Below are the code and all the weights of a small trained network. Each question names an input and a target symbol and asks about switching units off, where a switched-off unit gives its printed mean instead of its output.

import numpy as np


def w(rows, s, z=0):
    codes = np.array(rows[::2]) - 128.0
    scale = np.full(codes.shape[1], s)
    scale[-1] = z or s
    return codes * scale


def f(y):
    return y / 2 * (1 + np.tanh(0.7978845608 * (y + 0.044715 * y**3)))


def softmax(a):
    e = np.exp(a - a.max(-1, keepdims=True))
    return e / e.sum(-1, keepdims=True)


def log_softmax(a):
    a = a - a.max(-1, keepdims=True)
    return a - np.log(np.exp(a).sum(-1, keepdims=True))


def net(x, mask):
    ids = ['Λβηθξπψω'.index(c) for c in x.split()]
    T = len(ids)
    res = E[ids] + P[:T]
    q, k, v = (res @ M[0].T for M in (Q, K, V))
    z = softmax(np.where(np.tri(T) > 0, q @ k.T / 4**0.5, -1e9)) @ v
    res = res + np.where(mask[0], z, O[0][:, -1]) @ O[0][:, :-1]
    y = f(res @ A[0][:, :-1].T + A[0][:, -1])
    res = res + np.where(mask[1:17], y, B[0][:, -1]) @ B[0][:, :-1]
    return log_softmax(res[-1] @ U[:, :-1].T + U[:, -1])


Q, K, V, O, A, B = {}, {}, {}, {}, {}, {}
E = w([
[138,165,141,106,146],'Λ',
[134,163,142,106,147],'β',
[140,168,141,102,146],'η',
[137,167,141,105,144],'θ',
[137,167,140,105,146],'ξ',
[147,223,4,181,157],'π',
[124,82,174,131,91],'ψ',
[78,147,108,14,202],'ω',
],0.014)
P = w([
[76,238,222,106,2],'0',
[236,115,149,95,53],'1',
[169,93,168,159,76],'2',
[110,114,166,182,82],'3',
[86,83,174,198,123],'4',
[77,69,161,219,148],'5',
[62,69,147,224,152],'6',
[54,64,137,234,147],'7',
],0.0076)
Q[0] = w([
[75,102,109,110,113],'H0',
[2,239,144,112,5],'H0',
[86,167,186,201,179],'H0',
[88,136,126,129,155],'H0',
],0.0092)
K[0] = w([
[253,231,224,168,211],'H0',
[207,21,77,120,153],'H0',
[59,60,75,237,98],'H0',
[119,162,120,127,175],'H0',
],0.0054)
V[0] = w([
[93,121,177,41,100],'H0',
[176,101,176,77,216],'H0',
[136,38,72,154,85],'H0',
[96,134,4,75,132],'H0',
],0.017)
O[0] = w([
[43,129,112,65,42,137],'H0',
[82,109,6,114,108,39],'H0',
[157,16,143,145,122,1],'H0',
[108,127,158,71,233,91],'H0',
],0.016,0.0069)
A[0] = w([
[81,127,58,109,64,104],'N0',
[155,103,115,180,201,1],'N1',
[87,98,184,175,147,128],'N2',
[248,112,81,98,103,157],'N3',
[99,168,135,113,161,151],'N4',
[166,51,140,157,231,163],'N5',
[129,165,107,79,150,174],'N6',
[90,132,89,109,86,251],'N7',
[203,136,135,154,111,144],'N8',
[136,16,123,146,226,64],'N9',
[126,149,160,101,105,131],'N10',
[148,88,120,103,57,80],'N11',
[96,41,181,100,120,142],'N12',
[96,145,107,169,83,97],'N13',
[111,112,73,62,107,63],'N14',
[179,132,122,135,37,121],'N15',
],0.015,0.0096)
B[0] = w([
[193,115,157,232,29,245],'N0',
[50,161,103,190,188,187],'N1',
[116,175,147,89,175,173],'N2',
[66,127,103,83,114,134],'N3',
[177,137,107,152,156,226],'N4',
[141,60,90,82,2,235],'N5',
[124,90,98,178,100,206],'N6',
[96,98,68,41,199,254],'N7',
[113,130,203,150,132,200],'N8',
[144,225,147,127,203,161],'N9',
[135,158,119,73,146,198],'N10',
[198,198,57,135,146,167],'N11',
[109,44,96,168,184,135],'N12',
[160,145,180,96,148,210],'N13',
[63,178,203,89,144,162],'N14',
[55,92,163,135,136,226],'N15',
],0.024,0.016)
U = w([
[192,111,111,98,110,224],'Λ',
[112,49,87,210,117,246],'β',
[162,62,116,189,198,81],'η',
[123,171,85,174,215,4],'θ',
[153,154,107,151,239,18],'ξ',
[192,232,143,253,221,105],'π',
[75,145,152,154,243,110],'ψ',
[132,125,27,128,248,170],'ω',
],0.0042,0.0034)

Each question gives the input, a string of symbols that net reads in full, and the target symbol t.
The units are the heads (4 rows each of Q, K, V and O) and the neurons (one row each of A and B). Each row of codes is followed by its name. A weight is (code - 128) times the scale printed after its matrix; where a second scale follows, it is the last column's (O, A, B and U).
mask holds one flag per unit, heads first, then neurons. A switched-off unit (its flag False) gives its mean, the last column of its rows in O or B, instead of its output. The means were averaged over made-up inputs and are rounded, as every weight is.
A unit's drop is (log p(t) with every unit on - log p(t) with that unit switched off) / (log p(t) with every unit on - log p(t) with every unit switched off).
The circuit of an input: a set's keep is (log p(t) with only the set's units on - log p(t) with every unit switched off) / (log p(t) with every unit on - log p(t) with every unit switched off). Starting from the 12 units with the biggest drops (on a tie, the unit counted first), units are removed one at a time, each time the one whose removal leaves the highest keep (on an exact tie, the one counted first), for as long as the keep stays at least 0.8.
units of the circuit, in order: the units of the circuit, biggest drop first
most important unit: the unit with the biggest drop
k most important neurons: the k neurons with the biggest drops, biggest first
drop of u: that unit's drop, to one decimal
input η β π, target π: 3 most important neurons -> N5, N7, N15
input π ω π π β π π Λ, target π: 4 most important neurons -> N9, N1, N7, N8
input π π π π Λ π η, target π: 3 most important neurons -> N9, N1, N7
input π ψ π θ β, target Λ: units of the circuit, in order -> H0, N5, N15
input ω π ψ θ η π, target β: 3 most important neurons -> N5, N7, N13
input π ω Λ, target ω: 3 most important neurons -> N0, N5, N8
input π ψ η, target ψ: units of the circuit, in order -> N5, N0
input η ω ψ ω ψ β, target Λ: 4 most important neurons -> N0, N1, N13, N7
input π π ψ η, target Λ: most important neuron -> N5
input ψ π π ξ, target Λ: 3 most important neurons -> N5, N15, N7
input π ξ ω Λ θ, target ω: units of the circuit, in order -> N0, N8
input ξ ξ ψ π η ξ ψ ξ, target ψ: 3 most important neurons -> N0, N5, N4
input θ ψ ψ ξ ψ π β, target ψ: 3 most important neurons -> N0, N5, N6
input η π η, target π: 3 most important neurons -> N5, N7, N15
input Λ π ω β, target ω: units of the circuit, in order -> N0
input ω π ξ, target ω: 2 most important neurons -> N0, N5
input ω π ψ, target ω: units of the circuit, in order -> H0, N0, N8
input π ξ π ψ ω, target Λ: units of the circuit, in order -> H0, N5
input ψ π ψ π, target β: units of the circuit, in order -> N5, H0, N1
input Λ ψ ω, target Λ: 3 most important neurons -> N0, N7, N1
input η η π Λ ψ Λ, target ψ: most important unit -> N0
input ψ π ψ π ξ, target Λ: drop of N5 -> 2.1
input π ξ θ, target π: drop of N15 -> 0.2
input ψ π Λ, target ψ: drop of H0 -> 0.6
